Each row is followed by its group and then its class within the group.
[  9 -19  -1  34   1  37 -17  20 -47  49   1   1 -19  -1 -29 -40  26   2
  23 -38]
zn A
[ 21  17 -46   5  -8  17 -27  59 -33   7 -37   3  -2 -11 -38   7  36   3
   6 -11]
qz B
[ 19  22 -26  31 -14  18   2  33 -13 -11 -39   3 -15   2  -7   9  37  -6
  -2 -43]
qz T
[  6  21 -35   0   3  14   8  57 -14   6 -25 -22  -5  18 -42  -2  18  -7
   1 -17]
qz T
[ 13  24 -39  27  -9  15  15  33 -20   1 -28 -22 -11  -1 -30   7  19  15
 -21  -5]
qz T
[ 14  -9   2  13   9  19  -4  35 -25  23   2 -33  -9 -10 -24   0  23  -9
   9 -65]
zn A
[ 19   2 -22  13  12   3 -12  62 -16   6 -38 -12  -4 -17 -26  17  32  -6
  -1 -36]
qz B
[ 17 -15  -1  28  22  50 -13  29 -32  13 -14  37  -4  -9 -40 -33  46  -8
  22 -65]
zn A
[ 22 -13 -32   5  22  49  -4  52 -28  25 -15  11  -1   8 -41 -18  42 -33
  17 -94]
zn A
[ 18 -27  -3  49 -17   5 -24  -2  -8  28   9 -29 -24  17 -21   0  31   9
  15 -35]
zn A
[ 24   3 -18  18   8  14  -6  45 -12   1 -27 -11  -2   4 -25  22 -13  11
   2  18]
qz B
[ 28  -3 -18  22  13  39 -17   2 -18  42   7 -27   3  14 -19  -5   9   0
   1 -58]
zn A
[ 31  10 -21  32 -36  20  -4  28 -17   4 -39  -2  -5   4 -32  32  15   9
  -8   8]
qz T
[  8 -22   1  30   4  27  -2  12 -33  14  -1  -2 -15  -4 -33 -14  34  -9
   5 -61]
zn L
[ 25  31 -26  39  -5  57   3  45 -19  -9 -32 -32 -19  -3 -44  12  24  13
 -33  -7]
qz T
[ 17 -24  21  57  -6  16  -5  -2 -11  32  16  11 -25   3 -17   5  19  17
  -3 -38]
zn A
[ 15  19 -27  33  11  18 -15  56 -33   7 -29 -25 -10   0 -38  12  20  -3
  -2 -10]
qz T
[  9 -11  -9  13  -1  26  15  16 -30  21  11   2 -21  -6 -26 -29  19   7
  -5 -53]
zn L
[  6  26 -22  39 -21 -18 -17   6  14  20  -6 -23   7  29  -4  18 -16  18
 -11  37]
qz B
[ 21  13 -36  14  19  -4 -14  53 -30   6 -52 -25 -19  -8 -33  -9  35 -12
   6 -10]
qz T
[ 29 -20  10  19  17  32 -22  22 -31  18  -7   1 -22   8 -21 -15  23   0
  14 -51]
zn L
[-14 -12 -21  20  13  38  -8  20 -53  34 -18  21   9  12 -25 -21  14 -13
  15 -45]
zn A
[ 59   3 -29  42  -3  10  -5  64 -14  -1 -45 -31 -14   7 -34   4  17  13
 -12 -16]
qz B
[ 21 -44 -11  47  10  42 -13  22 -38  23 -20   5 -27  20 -25 -23  30 -20
  15 -64]
zn L
[  5   5 -18  49  -4  12 -12  54 -12 -12  -9 -25 -12   2 -25  -2  33  14
 -16  -4]
qz T

Each row is followed by its group and then its class within the group.
[ -6   4  -3 -22  20   6   3  -2 -16 -21 -30 -29   1  30  12   3 -35  -3
   2   0]
G (47)
[-33  22   5   9  54  21  21   1  -2  35  27   9   0  23   3 -29 -21  -5
   9 -10]
X (46)
[-12  -4   3 -27  12  13   5   3  -8  -6   5   9  -9   5  28 -12 -13  -8
 -11   0]
X (43)
[-35 -17   6 -21  42  19  31  -9 -12 -32   4  -1  13  16  32   2 -12  -9
  -9 -12]
G (47)
[ 12  29   9  -4 -15   8  17   3 -47 -23   5  -2  12   4  43  14 -24 -31
   7  -3]
X (41)
[-17   3  -2 -10  29  22  55 -10 -18   1   9   0  -4  20  12   5   3 -17
  20  -6]
X (43)
[-12 -36   8   9  -6  19  12   0 -29 -12   2  -9 -19  20  -9   7 -12   9
 -12  -4]
X (41)
[  4  -4  11 -14 -21   5   3 -11 -25  -1   9 -12  -3  35  -2 -25   4  -1
 -10  -3]
X (43)
[-15  -1   4 -13 -17   5  -3   2 -37 -46 -13 -26  -3  22  11  -7  -6  15
   2  -4]
G (57)
[ -9   9   9  -7  -2  21  12  -2 -14  15   4  -7  -4  28 -26 -27 -15  -3
   0  -9]
X (46)
[-20 -53  40  -2 -23   5  -2  15 -29 -14 -14 -48   7  49 -27  25  20  -2
  -3  -8]
G (57)
[-24  -6 -16 -33 -15   8  13   3   0   9  11 -23   2  56  27 -23 -60   9
 -24 -10]
G (47)
[-24  17   5  -3 -36  15 -19  12 -24  -2  27  16 -10   9  36 -18 -28   9
  -5 -12]
X (43)
[  7 -13   1  -4   4   3   0  -9  -6 -31 -16   2  23  86 -10   4  10 -18
  30 -16]
G (47)
[ -9 -14  -3 -14 -12   5 -37  -1 -28 -32 -14 -18   1  13   3  10 -22   4
  -5 -10]
G (45)
[-38 -17   4 -17  -9  13  21 -17  -1   4  -2 -24  25  11   8 -31 -46  10
 -23 -22]
G (47)
[-16 -31  -2 -26 -59  27  -7   0 -10  31  -7 -38  -9  -3 -11 -17  -4   2
 -27  -7]
G (45)
[-16 -39  12 -19   0 -17   7   7 -44 -30 -26 -14  40  24  19  30  11   0
  18 -18]
G (57)
